Below is a small trained network, with its code and all its weights. Each question gives an input and a target symbol and asks what happens when units are switched off, that is, made to give their printed mean instead of their output.

import numpy as np


def w(rows, s, z=0):
    codes = np.array(rows[::2]) - 128.0
    scale = np.full(codes.shape[1], s)
    scale[-1] = z or s
    return codes * scale


def f(y):
    return y / 2 * (1 + np.tanh(0.7978845608 * (y + 0.044715 * y**3)))


def softmax(a):
    e = np.exp(a - a.max(-1, keepdims=True))
    return e / e.sum(-1, keepdims=True)


def log_softmax(a):
    a = a - a.max(-1, keepdims=True)
    return a - np.log(np.exp(a).sum(-1, keepdims=True))


def net(x, mask):
    ids = ['αβγδεζθλξστω'.index(c) for c in x.split()]
    T = len(ids)
    res = E[ids] + P[:T]
    r = res
    for j in range(2):
        rows = slice(4 * j, 4 * j + 4)
        q, k, v = (r @ M[0][rows].T for M in (Q, K, V))
        z = softmax(np.where(np.tri(T) > 0, q @ k.T / 4**0.5, -1e9)) @ v
        o = O[0][rows]
        res = res + np.where(mask[j], z, o[:, -1]) @ o[:, :-1]
    y = f(res @ A[0][:, :-1].T + A[0][:, -1])
    res = res + np.where(mask[2:14], y, B[0][:, -1]) @ B[0][:, :-1]
    return log_softmax(res[-1] @ U[:, :-1].T + U[:, -1])


Q, K, V, O, A, B = {}, {}, {}, {}, {}, {}
E = w([
[36,102,164,68,143,97],'α',
[116,210,84,112,55,229],'β',
[127,115,237,112,179,219],'γ',
[209,155,57,53,72,160],'δ',
[165,38,34,201,53,196],'ε',
[142,100,110,189,23,154],'ζ',
[211,48,105,185,89,137],'θ',
[110,146,29,55,255,130],'λ',
[108,73,144,154,229,101],'ξ',
[194,225,167,223,150,197],'σ',
[94,81,176,117,174,153],'τ',
[88,84,164,121,169,154],'ω',
],0.0092)
P = w([
[5,68,1,208,51,167],'0',
[65,100,65,173,77,166],'1',
[111,111,107,149,102,171],'2',
[153,128,136,137,119,181],'3',
[182,139,158,124,130,188],'4',
[207,155,176,118,141,204],'5',
[230,171,193,114,153,221],'6',
],0.0055)
Q[0] = w([
[135,88,95,135,80,222],'h0',
[81,199,163,177,132,46],'h0',
[193,174,70,251,144,115],'h0',
[74,161,156,122,171,140],'h0',
[147,50,213,210,53,186],'h1',
[118,156,168,136,52,108],'h1',
[95,152,198,157,154,91],'h1',
[132,151,144,72,43,183],'h1',
],0.025)
K[0] = w([
[155,211,134,69,130,189],'h0',
[85,63,99,237,65,89],'h0',
[179,185,18,238,168,131],'h0',
[99,79,185,148,145,108],'h0',
[153,114,253,203,121,239],'h1',
[111,169,181,141,65,143],'h1',
[106,114,182,161,136,49],'h1',
[86,149,159,58,86,191],'h1',
],0.022)
V[0] = w([
[132,128,53,11,126,140],'h0',
[107,111,95,112,162,118],'h0',
[161,192,124,48,28,175],'h0',
[14,200,135,147,77,225],'h0',
[75,119,224,48,75,84],'h1',
[199,78,160,121,160,245],'h1',
[98,160,196,141,179,165],'h1',
[160,114,75,145,128,143],'h1',
],0.011)
O[0] = w([
[138,1,83,14,108,201,164],'h0',
[133,115,115,46,123,110,161],'h0',
[112,57,87,238,138,251,101],'h0',
[48,158,26,169,158,163,253],'h0',
[178,226,185,16,97,120,69],'h1',
[33,154,58,83,84,99,191],'h1',
[158,174,40,47,169,118,130],'h1',
[91,85,134,189,118,133,156],'h1',
],0.0086,0.0048)
A[0] = w([
[139,124,121,93,157,141,152],'n0',
[158,90,166,139,191,186,98],'n1',
[76,105,141,113,162,121,157],'n2',
[188,169,220,82,181,123,112],'n3',
[208,179,165,116,158,162,74],'n4',
[184,108,177,165,101,110,111],'n5',
[153,166,175,164,55,160,99],'n6',
[187,100,152,142,110,177,3],'n7',
[253,186,200,95,138,124,78],'n8',
[157,139,71,104,51,101,94],'n9',
[149,83,137,131,69,114,124],'n10',
[184,162,76,157,85,99,103],'n11',
],0.021,0.0067)
B[0] = w([
[115,173,141,164,133,85,208],'n0',
[189,148,166,144,112,138,153],'n1',
[115,136,127,82,154,144,255],'n2',
[197,149,209,170,92,141,199],'n3',
[124,70,90,138,129,112,142],'n4',
[213,92,115,138,148,148,141],'n5',
[90,72,184,147,189,114,136],'n6',
[139,137,51,68,164,121,143],'n7',
[106,22,5,129,96,94,159],'n8',
[147,52,176,96,154,152,136],'n9',
[121,180,144,121,55,102,181],'n10',
[169,113,89,138,173,70,143],'n11',
],0.029,0.009)
U = w([
[138,130,119,105,118,127,46],'α',
[150,117,97,141,129,239,134],'β',
[174,84,126,75,154,142,74],'γ',
[182,156,81,65,102,144,69],'δ',
[73,186,116,153,68,96,20],'ε',
[87,101,176,159,150,135,67],'ζ',
[215,130,167,154,86,99,193],'θ',
[118,97,158,48,83,121,59],'λ',
[165,254,247,126,158,168,159],'ξ',
[150,168,68,149,153,91,53],'σ',
[147,142,129,100,124,146,53],'τ',
[51,157,104,23,191,126,253],'ω',
],0.0055,0.0054)

Each question gives the input, a string of symbols that net reads in full, and the target symbol t.
The units are the heads (4 rows each of Q, K, V and O) and the neurons (one row each of A and B). Each row of codes is followed by its name. A weight is (code - 128) times the scale printed after its matrix; where a second scale follows, it is the last column's (O, A, B and U).
mask holds one flag per unit, heads first, then neurons. A switched-off unit (its flag False) gives its mean, the last column of its rows in O or B, instead of its output. The means were averaged over made-up inputs and are rounded, as every weight is.
A unit's drop is (log p(t) with every unit on - log p(t) with that unit switched off) / (log p(t) with every unit on - log p(t) with every unit switched off).
The circuit of an input: a set's keep is (log p(t) with only the set's units on - log p(t) with every unit switched off) / (log p(t) with every unit on - log p(t) with every unit switched off). Starting from the 12 units with the biggest drops (on a tie, the unit counted first), units are removed one at a time, each time the one whose removal leaves the highest keep (on an exact tie, the one counted first), for as long as the keep stays at least 0.8.
circuit, biggest first: the units of the circuit, biggest drop first
most important unit: the unit with the biggest drop
which heads matter: for each layer, one digit per head in row order, 1 if its drop is at least 0.15 and else 0, layers parted by /
input ξ ξ β α τ, target ω: circuit, biggest first -> [n3, h1]
input α ξ ε δ ε, target δ: most important unit -> n7
input σ α ζ, target σ: circuit, biggest first -> [h0, n11]
input θ θ ξ θ α ξ, target ξ: circuit, biggest first -> [h1, h0, n3, n8]
input ξ β ξ α, target ω: which heads matter -> 00
input γ α ξ ζ, target γ: circuit, biggest first -> [h1, n9]
input α λ α α ξ ξ σ, target σ: circuit, biggest first -> [h1, h0, n11]
input α α α ξ α δ, target δ: circuit, biggest first -> [n7, h0, n1]
input α α θ ξ, target ω: which heads matter -> 01
input ξ σ λ ξ γ, target ω: which heads matter -> 01
input σ α ε, target σ: which heads matter -> 10
input ξ ζ ξ, target ξ: circuit, biggest first -> [h0, n3]
input α ε ξ, target ω: which heads matter -> 00
input θ λ β α α θ ω, target ω: which heads matter -> 01
input λ α α γ α λ, target ξ: circuit, biggest first -> [n1, h1, n8]
input ξ δ θ λ α ε, target λ: circuit, biggest first -> [h0, n9, n10]
input β λ α θ α ξ α, target θ: which heads matter -> 01
input τ ζ ω, target ω: which heads matter -> 00
input α ξ ζ α ε, target ε: which heads matter -> 11
input α ξ λ α α α λ, target ξ: which heads matter -> 10
input ξ τ α ξ θ ξ, target θ: which heads matter -> 10
input θ θ ε, target ε: which heads matter -> 01
input θ β ε, target β: which heads matter -> 10
input α α α ξ α λ, target ω: most important unit -> h1
input α ξ ξ ξ α σ θ, target σ: circuit, biggest first -> [h0, h1, n11]
